Below are the code and all the weights of a small trained network. Each question names an input and a class and asks about switching units off, where a switched-off unit gives its printed mean instead of its output.

import numpy as np


def w(rows, s, z=0):
    codes = np.array(rows[::2]) - 128.0
    scale = np.full(codes.shape[1], s)
    scale[-1] = z or s
    return codes * scale


def f(y):
    return np.maximum(y, 0)


def log_softmax(a):
    a = a - a.max(-1, keepdims=True)
    return a - np.log(np.exp(a).sum(-1, keepdims=True))


def net(x, mask):
    res = np.array(x, float).reshape(1, 8) / 4 @ E
    y = f(res @ A[0][:, :-1].T + A[0][:, -1])
    res = res + np.where(mask, y, B[0][:, -1]) @ B[0][:, :-1]
    return log_softmax(res[-1] @ U[:, :-1].T + U[:, -1])


A, B = {}, {}
E = w([
[182,202,155,27,105],'x0',
[112,127,121,127,108],'x1',
[133,131,130,129,134],'x2',
[136,131,132,131,138],'x3',
[126,129,129,130,126],'x4',
[148,161,3,119,151],'x5',
[41,159,131,94,213],'x6',
[133,126,130,127,138],'x7',
],0.013)
A[0] = w([
[157,25,92,215,109,164],'N1',
[126,68,31,220,130,150],'N2',
[177,161,191,147,45,114],'N3',
[58,17,237,255,146,192],'N4',
[176,58,108,182,111,198],'N5',
[77,141,68,142,191,189],'N6',
[73,104,109,178,187,91],'N7',
[213,80,48,147,92,244],'N8',
[215,113,188,166,102,255],'N9',
[62,131,251,37,127,181],'N10',
],0.0079,0.0026)
B[0] = w([
[172,174,140,164,137,207],'N1',
[169,97,176,223,161,208],'N2',
[149,52,121,98,50,189],'N3',
[78,220,31,41,79,254],'N4',
[145,175,140,171,80,188],'N5',
[38,80,104,143,235,191],'N6',
[92,85,99,108,179,177],'N7',
[188,193,128,181,80,204],'N8',
[165,95,124,80,26,200],'N9',
[154,142,254,197,160,232],'N10',
],0.0093,0.012)
U = w([
[156,218,66,112,64,140],'0',
[160,166,197,236,138,222],'1',
[78,217,90,44,154,173],'2',
[111,5,93,174,175,4],'3',
[162,1,156,118,74,63],'4',
],0.01,0.0026)

Each question gives the input, the list of numbers given to net, and the class t.
The units are the neurons (one row each of A and B). Each row of codes is followed by its name. A weight is (code - 128) times the scale printed after its matrix; where a second scale follows, it is the last column's (A, B and U).
mask holds one flag per neuron, in row order. A switched-off neuron (its flag False) gives its mean, the last column of its row in B, instead of its output. The means were averaged over made-up inputs and are rounded, as every weight is.
A unit's drop is (log p(t) with every unit on - log p(t) with that unit switched off) / (log p(t) with every unit on - log p(t) with every unit switched off).
The circuit of an input: a set's keep is (log p(t) with only the set's units on - log p(t) with every unit switched off) / (log p(t) with every unit on - log p(t) with every unit switched off). Starting from all 10 units, units are removed one at a time, each time the one whose removal leaves the highest keep (on an exact tie, the one counted first), for as long as the keep stays at least 0.8.
circuit, biggest first: the units of the circuit, biggest drop first
unit that matters most: the unit with the biggest drop
top k neurons: the k neurons with the biggest drops, biggest first
drop of u: that unit's drop, to one decimal
input [2,-5,7,-8,2,-8,-6,-5], class 4: circuit, biggest first => [N3]
input [-2,-6,-6,8,8,6,0,4], class 1: top 4 neurons => [N8, N4, N2, N3]
input [0,-5,2,-5,-2,1,1,8], class 3: circuit, biggest first => [N4, N10, N8]
input [-4,7,-1,7,5,8,1,-4], class 3: top 3 neurons => [N6, N10, N7]
input [-3,-6,-2,-2,-7,1,8,-5], class 3: top 2 neurons => [N6, N7]
input [7,-5,4,-8,3,0,-2,8], class 4: top 2 neurons => [N4, N3]
input [4,6,7,-8,4,-3,7,-5], class 1: top 2 neurons => [N10, N4]
input [8,8,-2,2,-5,0,8,4], class 1: top 2 neurons => [N10, N4]
input [2,-3,-2,2,0,1,1,-6], class 2: top 3 neurons => [N2, N10, N8]
input [-8,-7,1,-3,5,-1,-1,-3], class 0: top 2 neurons => [N4, N10]
input [-1,6,-4,-7,-7,-7,3,-7], class 2: top 2 neurons => [N4, N2]
input [-4,2,4,-5,7,0,3,-1], class 2: top 3 neurons => [N4, N10, N3]
input [2,7,-5,4,2,0,2,-7], class 1: top 2 neurons => [N4, N9]
input [-4,3,1,4,-1,0,-4,-7], class 0: unit that matters most => N10
input [6,8,1,4,-1,-6,6,-5], class 1: drop of N10 => 0.5
input [-4,6,2,-5,-3,4,6,-3], class 3: drop of N8 => 0.0
input [3,0,0,2,3,-8,0,0], class 4: drop of N8 => 0.2
